Below are the code and all the weights of a small trained network. Each question names an input and a target symbol and asks about switching units off, where a switched-off unit gives its printed mean instead of its output.

import numpy as np


def w(rows, s, z=0):
    codes = np.array(rows[::2]) - 128.0
    scale = np.full(codes.shape[1], s)
    scale[-1] = z or s
    return codes * scale


def f(y):
    return y / 2 * (1 + np.tanh(0.7978845608 * (y + 0.044715 * y**3)))


def softmax(a):
    e = np.exp(a - a.max(-1, keepdims=True))
    return e / e.sum(-1, keepdims=True)


def log_softmax(a):
    a = a - a.max(-1, keepdims=True)
    return a - np.log(np.exp(a).sum(-1, keepdims=True))


def net(x, mask):
    ids = ['αδεζηθμξτφψω'.index(c) for c in x.split()]
    T = len(ids)
    res = E[ids] + P[:T]
    r = res
    for j in range(2):
        rows = slice(4 * j, 4 * j + 4)
        q, k, v = (r @ M[0][rows].T for M in (Q, K, V))
        z = softmax(np.where(np.tri(T) > 0, q @ k.T / 4**0.5, -1e9)) @ v
        o = O[0][rows]
        res = res + np.where(mask[j], z, o[:, -1]) @ o[:, :-1]
    y = f(res @ A[0][:, :-1].T + A[0][:, -1])
    res = res + np.where(mask[2:10], y, B[0][:, -1]) @ B[0][:, :-1]
    return log_softmax(res[-1] @ U[:, :-1].T + U[:, -1])


Q, K, V, O, A, B = {}, {}, {}, {}, {}, {}
E = w([
[64,177,152,139],'α',
[96,89,82,46],'δ',
[72,127,122,78],'ε',
[88,118,105,69],'ζ',
[219,78,75,66],'η',
[71,130,131,84],'θ',
[71,163,137,108],'μ',
[67,188,155,150],'ξ',
[164,100,247,141],'τ',
[177,162,176,213],'φ',
[57,174,145,117],'ψ',
[243,221,57,115],'ω',
],0.014)
P = w([
[83,142,119,104],'0',
[77,95,101,158],'1',
[117,168,155,81],'2',
[93,87,115,169],'3',
[139,179,186,66],'4',
[107,77,127,172],'5',
[160,192,218,58],'6',
[126,68,130,169],'7',
[172,205,249,37],'8',
],0.015)
Q[0] = w([
[196,114,109,119],'h1',
[137,168,147,186],'h1',
[158,66,123,94],'h1',
[144,165,95,111],'h1',
[37,61,167,127],'h2',
[5,4,120,218],'h2',
[88,73,174,161],'h2',
[130,79,109,170],'h2',
],0.034)
K[0] = w([
[192,109,76,121],'h1',
[135,145,162,182],'h1',
[155,57,116,64],'h1',
[137,189,60,143],'h1',
[215,133,175,124],'h2',
[255,90,134,177],'h2',
[190,107,168,157],'h2',
[173,78,111,138],'h2',
],0.028)
V[0] = w([
[117,211,33,158],'h1',
[52,60,113,54],'h1',
[134,185,255,126],'h1',
[140,105,120,127],'h1',
[223,114,120,185],'h2',
[58,14,249,93],'h2',
[126,101,130,108],'h2',
[159,141,221,233],'h2',
],0.0067)
O[0] = w([
[162,61,184,115,159],'h1',
[194,156,133,180,136],'h1',
[202,90,31,58,173],'h1',
[106,141,138,138,112],'h1',
[51,218,132,216,1],'h2',
[94,50,148,96,132],'h2',
[143,101,135,144,128],'h2',
[2,213,124,110,29],'h2',
],0.009,0.0043)
A[0] = w([
[107,109,154,175,255],'n1',
[124,112,3,125,155],'n2',
[100,78,37,220,124],'n3',
[41,113,145,129,89],'n4',
[71,94,175,86,191],'n5',
[67,44,92,164,32],'n6',
[128,151,84,186,48],'n7',
[131,103,106,122,239],'n8',
],0.022,0.008)
B[0] = w([
[114,121,56,145,196],'n1',
[127,102,95,161,185],'n2',
[75,157,184,141,212],'n3',
[161,109,188,189,173],'n4',
[153,135,109,143,243],'n5',
[136,74,144,3,166],'n6',
[208,111,124,93,171],'n7',
[121,179,125,146,255],'n8',
],0.033,0.0095)
U = w([
[138,47,83,134,88],'α',
[136,70,122,120,76],'δ',
[79,131,153,134,197],'ε',
[158,193,255,55,155],'ζ',
[144,63,112,146,46],'η',
[147,63,113,111,43],'θ',
[167,24,136,138,64],'μ',
[144,72,125,139,38],'ξ',
[144,70,124,115,52],'τ',
[151,62,101,128,26],'φ',
[143,102,165,180,3],'ψ',
[189,136,42,187,229],'ω',
],0.0083,0.0047)

Each question gives the input, a string of symbols that net reads in full, and the target symbol t.
The units are the heads (4 rows each of Q, K, V and O) and the neurons (one row each of A and B). Each row of codes is followed by its name. A weight is (code - 128) times the scale printed after its matrix; where a second scale follows, it is the last column's (O, A, B and U).
mask holds one flag per unit, heads first, then neurons. A switched-off unit (its flag False) gives its mean, the last column of its rows in O or B, instead of its output. The means were averaged over made-up inputs and are rounded, as every weight is.
A unit's drop is (log p(t) with every unit on - log p(t) with that unit switched off) / (log p(t) with every unit on - log p(t) with every unit switched off).
The circuit of an input: a set's keep is (log p(t) with only the set's units on - log p(t) with every unit switched off) / (log p(t) with every unit on - log p(t) with every unit switched off). Starting from all 10 units, units are removed one at a time, each time the one whose removal leaves the highest keep (on an exact tie, the one counted first), for as long as the keep stays at least 0.8.
circuit, biggest first: the units of the circuit, biggest drop first
unit that matters most: the unit with the biggest drop
top k neurons: the k neurons with the biggest drops, biggest first
drop when u is switched off: that unit's drop, to one decimal
input μ τ ψ ξ, target μ: top 3 neurons -> n6, n4, n1
input ω ζ φ ξ, target ψ: top 2 neurons -> n4, n3
input ψ ξ θ τ ξ δ τ ω μ, target ω: circuit, biggest first -> n5
input ψ η ζ τ θ ω δ, target ω: top 3 neurons -> n5, n3, n6
input ξ ζ ψ ξ φ φ α α, target ψ: circuit, biggest first -> n4, h2
input ξ τ ξ δ δ ε, target μ: top 3 neurons -> n6, n4, n1
input τ ζ τ η ε ψ, target ε: circuit, biggest first -> n3, h2
input θ ω α φ η ε α μ, target ε: circuit, biggest first -> n3, h2, n7
input τ α ε ζ μ η φ, target ω: top 3 neurons -> n3, n6, n2
input α μ η φ ε ω μ μ ζ, target ω: top 2 neurons -> n5, n3
input θ ξ τ ζ, target μ: top 4 neurons -> n6, n4, n2, n1
input ξ μ ζ δ, target ζ: top 3 neurons -> n6, n3, n8
input ω ω η μ, target ε: top 3 neurons -> n3, n1, n5
input ξ δ θ ξ μ, target ω: circuit, biggest first -> n3
input μ ω φ ζ, target ψ: top 2 neurons -> n4, n3
input ω η τ α, target μ: circuit, biggest first -> n6, h2, n4, n1
input τ ζ ε η φ μ, target ψ: circuit, biggest first -> h2, n4
input θ ω τ θ ξ μ, target μ: top 2 neurons -> n2, n6
input ω ξ ε μ ξ ξ θ ω δ, target ω: top 3 neurons -> n3, n6, n5
input ω ω ψ θ τ, target ω: unit that matters most -> n3
input ω θ τ ε, target μ: top 2 neurons -> n6, n2
input ω δ ω ω η ε, target ε: drop when h2 is switched off -> 0.7
input δ θ δ τ μ ω φ ξ, target ψ: drop when n3 is switched off -> 0.7
input ω ω δ ε η τ ω η ψ, target ω: drop when h1 is switched off -> 0.1
